Below is a small trained network, with its code and all its weights. Each question gives an input and a class and asks what happens when units are switched off, that is, made to give their printed mean instead of their output.

import numpy as np


def w(rows, s, z=0):
    codes = np.array(rows[::2]) - 128.0
    scale = np.full(codes.shape[1], s)
    scale[-1] = z or s
    return codes * scale


def f(y):
    return np.maximum(y, 0)


def log_softmax(a):
    a = a - a.max(-1, keepdims=True)
    return a - np.log(np.exp(a).sum(-1, keepdims=True))


def net(x, mask):
    res = np.array(x, float).reshape(1, 5) / 4 @ E
    y = f(res @ A[0][:, :-1].T + A[0][:, -1])
    res = res + np.where(mask, y, B[0][:, -1]) @ B[0][:, :-1]
    return log_softmax(res[-1] @ U[:, :-1].T + U[:, -1])


A, B = {}, {}
E = w([
[54,23,125,34,110,121,175,162,87,147,228,37],'x0',
[128,128,128,128,129,128,128,128,128,128,129,128],'x1',
[144,8,107,202,153,96,213,135,76,132,22,141],'x2',
[125,97,212,60,135,139,27,138,106,47,30,67],'x3',
[79,72,59,102,241,104,70,89,118,47,169,253],'x4',
],0.0053)
A[0] = w([
[136,170,134,161,136,133,103,126,135,127,87,157,117],'N1',
[130,141,110,133,131,115,141,117,133,134,145,137,55],'N2',
[116,44,129,81,124,127,144,144,121,133,191,75,115],'N3',
[129,59,124,153,133,130,165,128,125,139,81,141,81],'N4',
[114,88,132,111,116,132,136,127,126,122,164,111,88],'N5',
[136,159,119,153,134,125,135,128,134,133,113,152,104],'N6',
[137,178,126,163,133,127,112,134,132,127,79,166,114],'N7',
[119,93,130,118,134,135,129,128,128,133,156,96,123],'N8',
[126,130,123,133,126,123,137,119,130,143,132,133,51],'N9',
[126,70,127,151,130,120,174,134,125,128,79,140,76],'N10',
[128,133,120,147,118,121,155,119,133,137,151,145,11],'N11',
[136,140,135,142,128,132,116,125,125,133,120,146,129],'N12',
[123,96,164,83,128,125,43,124,125,98,55,82,23],'N13',
[145,144,139,143,99,130,142,134,131,141,115,91,33],'N14',
[136,188,126,162,134,127,117,135,134,115,80,169,110],'N15',
[143,184,127,175,132,141,106,130,131,116,82,171,119],'N16',
[119,94,114,110,163,121,100,129,119,100,148,199,11],'N17',
[138,181,149,142,71,125,175,136,131,153,84,54,34],'N18',
[126,161,94,195,120,126,212,128,131,179,223,176,14],'N19',
[115,91,130,99,125,121,137,135,120,127,155,103,121],'N20',
[135,81,131,162,141,140,154,130,108,132,100,128,95],'N21',
[134,159,132,142,130,130,106,129,130,112,91,145,129],'N22',
[120,101,124,138,129,127,143,129,127,141,98,131,109],'N23',
[127,161,141,141,104,125,150,128,124,144,107,84,46],'N24',
[122,106,149,102,128,128,62,129,123,105,71,89,7],'N25',
[121,65,128,103,126,137,154,134,123,120,184,86,120],'N26',
[131,67,119,152,140,125,176,129,127,134,63,133,80],'N27',
[136,115,124,151,133,128,148,123,128,133,98,142,96],'N28',
[125,108,120,121,129,133,141,132,134,135,144,119,46],'N29',
[125,92,111,127,150,122,101,125,126,103,148,184,35],'N30',
[110,83,103,111,170,125,84,117,131,90,154,220,27],'N31',
[135,157,146,142,110,134,158,123,132,155,107,81,46],'N32',
[122,250,142,74,123,139,58,129,140,132,222,122,55],'N33',
],0.013,0.0018)
B[0] = w([
[132,125,123,99,111,99,143,89,126,169,129,142,180],'N1',
[125,126,137,126,130,147,133,146,125,116,124,150,144],'N2',
[119,139,123,98,110,84,140,61,130,198,111,152,213],'N3',
[133,135,123,146,105,97,82,128,133,68,146,110,181],'N4',
[135,138,129,109,119,108,134,97,131,159,118,133,165],'N5',
[119,122,134,106,126,120,146,111,114,151,115,135,159],'N6',
[114,130,131,105,113,99,136,85,126,171,122,144,185],'N7',
[130,133,127,122,127,107,137,95,127,155,125,140,163],'N8',
[130,126,127,128,133,136,137,133,126,123,131,139,135],'N9',
[120,138,120,154,102,107,88,127,124,69,150,118,180],'N10',
[134,121,134,119,136,144,144,146,121,113,123,155,149],'N11',
[127,126,124,123,126,114,135,114,118,143,129,134,148],'N12',
[144,126,121,93,150,182,185,183,135,78,125,218,215],'N13',
[119,120,135,150,149,152,119,140,130,157,131,95,169],'N14',
[106,129,125,96,115,100,134,88,130,176,122,144,188],'N15',
[115,128,127,91,111,96,141,76,130,178,129,142,195],'N16',
[132,132,139,157,150,163,132,157,130,173,129,62,186],'N17',
[132,121,128,167,180,169,121,156,124,188,137,48,221],'N18',
[144,120,136,70,155,189,185,190,127,61,99,217,225],'N19',
[124,133,129,117,112,109,137,94,127,166,121,140,171],'N20',
[132,133,128,140,112,109,95,122,139,78,149,120,170],'N21',
[120,128,129,110,117,110,148,101,120,153,122,147,168],'N22',
[139,132,116,131,127,113,109,120,128,95,135,115,153],'N23',
[133,126,130,150,155,145,125,143,129,158,129,87,174],'N24',
[132,124,127,109,143,163,178,173,120,86,119,188,189],'N25',
[116,134,131,104,116,96,134,78,129,177,114,154,192],'N26',
[118,134,123,159,92,105,79,129,132,62,148,124,188],'N27',
[131,136,121,132,113,103,110,114,135,103,130,133,156],'N28',
[117,132,135,119,128,125,128,115,124,137,115,144,142],'N29',
[127,123,141,151,149,163,121,145,126,159,131,79,175],'N30',
[142,126,140,168,159,168,128,167,131,189,127,37,210],'N31',
[124,120,139,142,151,154,118,144,133,163,131,80,180],'N32',
[127,121,111,192,78,63,49,118,125,7,149,104,244],'N33',
],0.021,0.011)
U = w([
[71,159,134,53,71,41,157,9,126,245,108,158,245],'0',
[116,147,99,202,43,60,11,135,141,8,214,108,126],'1',
[129,114,180,198,205,211,124,186,135,232,149,2,2],'2',
[152,117,141,53,145,209,228,219,123,58,100,249,133],'3',
],0.0062,0.00051)

Each question gives the input, the list of numbers given to net, and the class t.
The units are the neurons (one row each of A and B). Each row of codes is followed by its name. A weight is (code - 128) times the scale printed after its matrix; where a second scale follows, it is the last column's (A, B and U).
mask holds one flag per neuron, in row order. A switched-off neuron (its flag False) gives its mean, the last column of its row in B, instead of its output. The means were averaged over made-up inputs and are rounded, as every weight is.
A unit's drop is (log p(t) with every unit on - log p(t) with that unit switched off) / (log p(t) with every unit on - log p(t) with every unit switched off).
The circuit of an input: a set's keep is (log p(t) with only the set's units on - log p(t) with every unit switched off) / (log p(t) with every unit on - log p(t) with every unit switched off). Starting from the 12 units with the biggest drops (on a tie, the unit counted first), units are removed one at a time, each time the one whose removal leaves the highest keep (on an exact tie, the one counted first), for as long as the keep stays at least 0.8.
units of the circuit, in order: the units of the circuit, biggest drop first
top k neurons: the k neurons with the biggest drops, biggest first
drop when u is switched off: that unit's drop, to one decimal
input [4,-3,4,6,5], class 3: units of the circuit, in order : N13
input [-6,4,-3,5,-7], class 2: top 4 neurons : N18, N3, N32, N24
input [-5,5,7,-5,-7], class 1: top 4 neurons : N27, N10, N4, N31
input [-2,-1,6,-7,3], class 3: top 3 neurons : N19, N33, N11
input [6,6,-7,-3,-1], class 1: top 2 neurons : N33, N16
input [8,-2,2,8,-8], class 0: top 2 neurons : N3, N26
input [6,-1,-3,4,8], class 2: top 2 neurons : N31, N17
input [0,-8,-6,-6,7], class 2: top 3 neurons : N31, N17, N30
input [-7,5,8,-2,6], class 1: top 2 neurons : N27, N4
input [-2,3,-7,7,-7], class 1: top 4 neurons : N33, N19, N31, N17
input [-7,-7,8,2,3], class 1: top 3 neurons : N27, N4, N10
input [-1,-8,4,4,4], class 1: top 4 neurons : N19, N18, N27, N4
input [-7,6,-6,-1,8], class 2: top 3 neurons : N31, N17, N30
input [-6,2,-2,-7,0], class 3: top 3 neurons : N19, N3, N26
input [-2,4,8,-7,-3], class 1: units of the circuit, in order : N27
input [-1,-1,-2,-7,6], class 3: top 2 neurons : N19, N18
input [3,-4,-4,-7,8], class 2: top 2 neurons : N31, N17
input [-5,6,-3,8,4], class 3: drop when N25 is switched off : 0.1
input [-1,-6,0,4,3], class 3: drop when N25 is switched off : 0.1
input [-2,3,-3,-5,7], class 2: units of the circuit, in order : N31
input [1,-1,0,-4,-3], class 3: drop when N31 is switched off : 0.4
input [-2,5,-5,5,6], class 2: drop when N27 is switched off : 0.2
